Below are the code and all the weights of a small trained network. Each question names an input and a class and asks about switching units off, where a switched-off unit gives its printed mean instead of its output.

import numpy as np


def w(rows, s, z=0):
    codes = np.array(rows[::2]) - 128.0
    scale = np.full(codes.shape[1], s)
    scale[-1] = z or s
    return codes * scale


def f(y):
    return np.maximum(y, 0)


def log_softmax(a):
    a = a - a.max(-1, keepdims=True)
    return a - np.log(np.exp(a).sum(-1, keepdims=True))


def net(x, mask):
    res = np.array(x, float).reshape(1, 7) / 4 @ E
    y = f(res @ A[0][:, :-1].T + A[0][:, -1])
    res = res + np.where(mask, y, B[0][:, -1]) @ B[0][:, :-1]
    return log_softmax(res[-1] @ U[:, :-1].T + U[:, -1])


A, B = {}, {}
E = w([
[91,96,114,74,67,143,120,156,144],'x0',
[78,136,96,184,131,134,177,91,126],'x1',
[153,171,109,108,79,229,104,28,100],'x2',
[185,10,196,146,162,144,68,134,104],'x3',
[98,115,65,134,124,149,107,180,52],'x4',
[90,82,183,81,137,110,156,175,123],'x5',
[178,129,101,133,59,58,139,130,127],'x6',
],0.011)
A[0] = w([
[143,137,187,97,133,72,143,77,233,162],'n1',
[116,131,136,108,131,64,148,88,181,52],'n2',
[155,153,107,97,85,254,57,107,136,168],'n3',
[167,74,52,132,100,71,66,146,81,255],'n4',
[196,105,205,150,43,111,41,167,93,184],'n5',
[82,20,197,113,197,54,93,210,130,156],'n6',
[43,191,92,240,176,109,162,114,86,212],'n7',
[158,156,134,100,158,74,126,82,162,71],'n8',
[73,145,135,164,102,97,154,199,127,131],'n9',
[170,34,167,196,175,191,94,91,126,121],'n10',
[167,36,137,202,151,174,76,118,107,105],'n11',
[74,75,171,154,131,85,89,169,172,144],'n12',
[34,79,141,151,86,124,174,158,194,210],'n13',
[176,131,87,174,32,73,136,89,112,151],'n14',
[48,204,61,216,178,124,177,102,123,113],'n15',
[77,208,125,117,124,103,127,122,140,70],'n16',
[104,132,84,85,135,247,94,49,136,92],'n17',
[101,164,150,95,179,173,184,133,168,78],'n18',
[142,69,174,213,146,181,72,109,118,205],'n19',
[149,168,132,163,78,81,154,55,115,207],'n20',
[189,179,177,174,105,60,169,98,222,176],'n21',
[162,63,150,158,189,136,55,81,123,188],'n22',
[188,75,174,168,166,147,132,114,169,145],'n23',
[132,74,153,105,225,42,176,229,140,83],'n24',
[113,153,119,111,70,225,65,97,166,149],'n25',
[216,125,105,115,64,113,158,178,168,124],'n26',
[62,120,69,133,136,153,130,108,172,159],'n27',
],0.0099,0.0029)
B[0] = w([
[102,93,136,110,173,154,76,83,130,207],'n1',
[84,127,131,109,120,97,101,127,134,164],'n2',
[94,176,186,169,79,160,146,124,123,216],'n3',
[111,77,147,197,168,140,101,168,124,194],'n4',
[129,68,75,166,193,154,127,170,106,207],'n5',
[33,151,184,78,124,75,32,231,200,254],'n6',
[158,127,26,192,116,188,136,177,180,217],'n7',
[141,122,125,71,152,73,83,108,132,164],'n8',
[92,156,134,151,131,141,115,127,119,177],'n9',
[135,140,87,72,105,166,85,73,34,216],'n10',
[141,96,107,90,170,104,80,82,57,204],'n11',
[102,163,147,124,123,114,93,102,155,190],'n12',
[105,167,155,170,146,155,71,132,150,188],'n13',
[94,65,146,157,116,56,129,183,179,196],'n14',
[201,127,42,161,115,214,168,157,157,216],'n15',
[158,108,126,113,160,178,142,102,102,174],'n16',
[138,154,183,96,48,162,117,87,135,210],'n17',
[133,100,59,165,184,124,103,158,141,168],'n18',
[130,123,140,63,172,158,33,63,67,207],'n19',
[112,115,133,103,154,116,93,154,179,196],'n20',
[94,136,127,39,185,2,63,118,148,219],'n21',
[128,130,101,136,137,144,75,90,101,207],'n22',
[149,134,100,87,141,161,96,132,83,192],'n23',
[54,149,183,133,122,124,98,113,126,234],'n24',
[119,123,196,115,107,162,119,78,126,201],'n25',
[119,95,144,160,132,67,152,112,72,177],'n26',
[145,170,152,157,110,158,139,122,127,168],'n27',
],0.0098,0.015)
U = w([
[235,146,68,168,116,250,141,111,68,174],'0',
[139,186,148,122,95,70,167,145,89,5],'1',
[149,86,153,232,132,63,169,180,52,115],'2',
[37,212,238,125,83,139,64,152,138,230],'3',
[119,112,151,44,209,30,46,127,91,137],'4',
[137,175,204,91,24,129,210,108,170,45],'5',
[133,88,57,181,180,81,153,255,236,193],'6',
[186,174,152,84,180,158,179,68,220,81],'7',
],0.0088,0.0032)

Each question gives the input, the list of numbers given to net, and the class t.
The units are the neurons (one row each of A and B). Each row of codes is followed by its name. A weight is (code - 128) times the scale printed after its matrix; where a second scale follows, it is the last column's (A, B and U).
mask holds one flag per neuron, in row order. A switched-off neuron (its flag False) gives its mean, the last column of its row in B, instead of its output. The means were averaged over made-up inputs and are rounded, as every weight is.
A unit's drop is (log p(t) with every unit on - log p(t) with that unit switched off) / (log p(t) with every unit on - log p(t) with every unit switched off).
The circuit of an input: a set's keep is (log p(t) with only the set's units on - log p(t) with every unit switched off) / (log p(t) with every unit on - log p(t) with every unit switched off). Starting from the 12 units with the biggest drops (on a tie, the unit counted first), units are removed one at a time, each time the one whose removal leaves the highest keep (on an exact tie, the one counted first), for as long as the keep stays at least 0.8.
units of the circuit, in order: the units of the circuit, biggest drop first
most important unit: the unit with the biggest drop
k most important neurons: the k neurons with the biggest drops, biggest first
drop of u: that unit's drop, to one decimal
input [7,2,3,2,-8,-3,4], class 4: units of the circuit, in order	(n21)
input [5,1,-2,-7,-3,3,5], class 4: 3 most important neurons	(n21 n3 n7)
input [-8,1,-8,-3,7,5,8], class 6: 2 most important neurons	(n7 n17)
input [5,-4,4,3,5,-4,1], class 0: 4 most important neurons	(n6 n24 n21 n5)
input [2,-4,-8,-8,0,2,6], class 3: 4 most important neurons	(n24 n9 n13 n11)
input [-3,6,5,-4,-2,-8,4], class 6: 2 most important neurons	(n14 n20)
input [-7,7,-5,0,2,8,8], class 3: 3 most important neurons	(n24 n6 n5)
input [5,5,-2,6,1,4,8], class 3: 2 most important neurons	(n21 n6)
input [-6,4,1,-5,-1,3,-3], class 6: 2 most important neurons	(n10 n19)
input [6,6,2,-6,1,-5,4], class 0: 2 most important neurons	(n6 n15)
input [-4,-3,6,8,0,-1,2], class 0: drop of n6	0.5
input [6,-6,5,-8,-1,-3,2], class 5: drop of n20	0.0
input [0,3,1,-4,-3,-6,0], class 6: drop of n10	0.1
input [-6,0,3,-7,-7,-6,-4], class 7: most important unit	n21
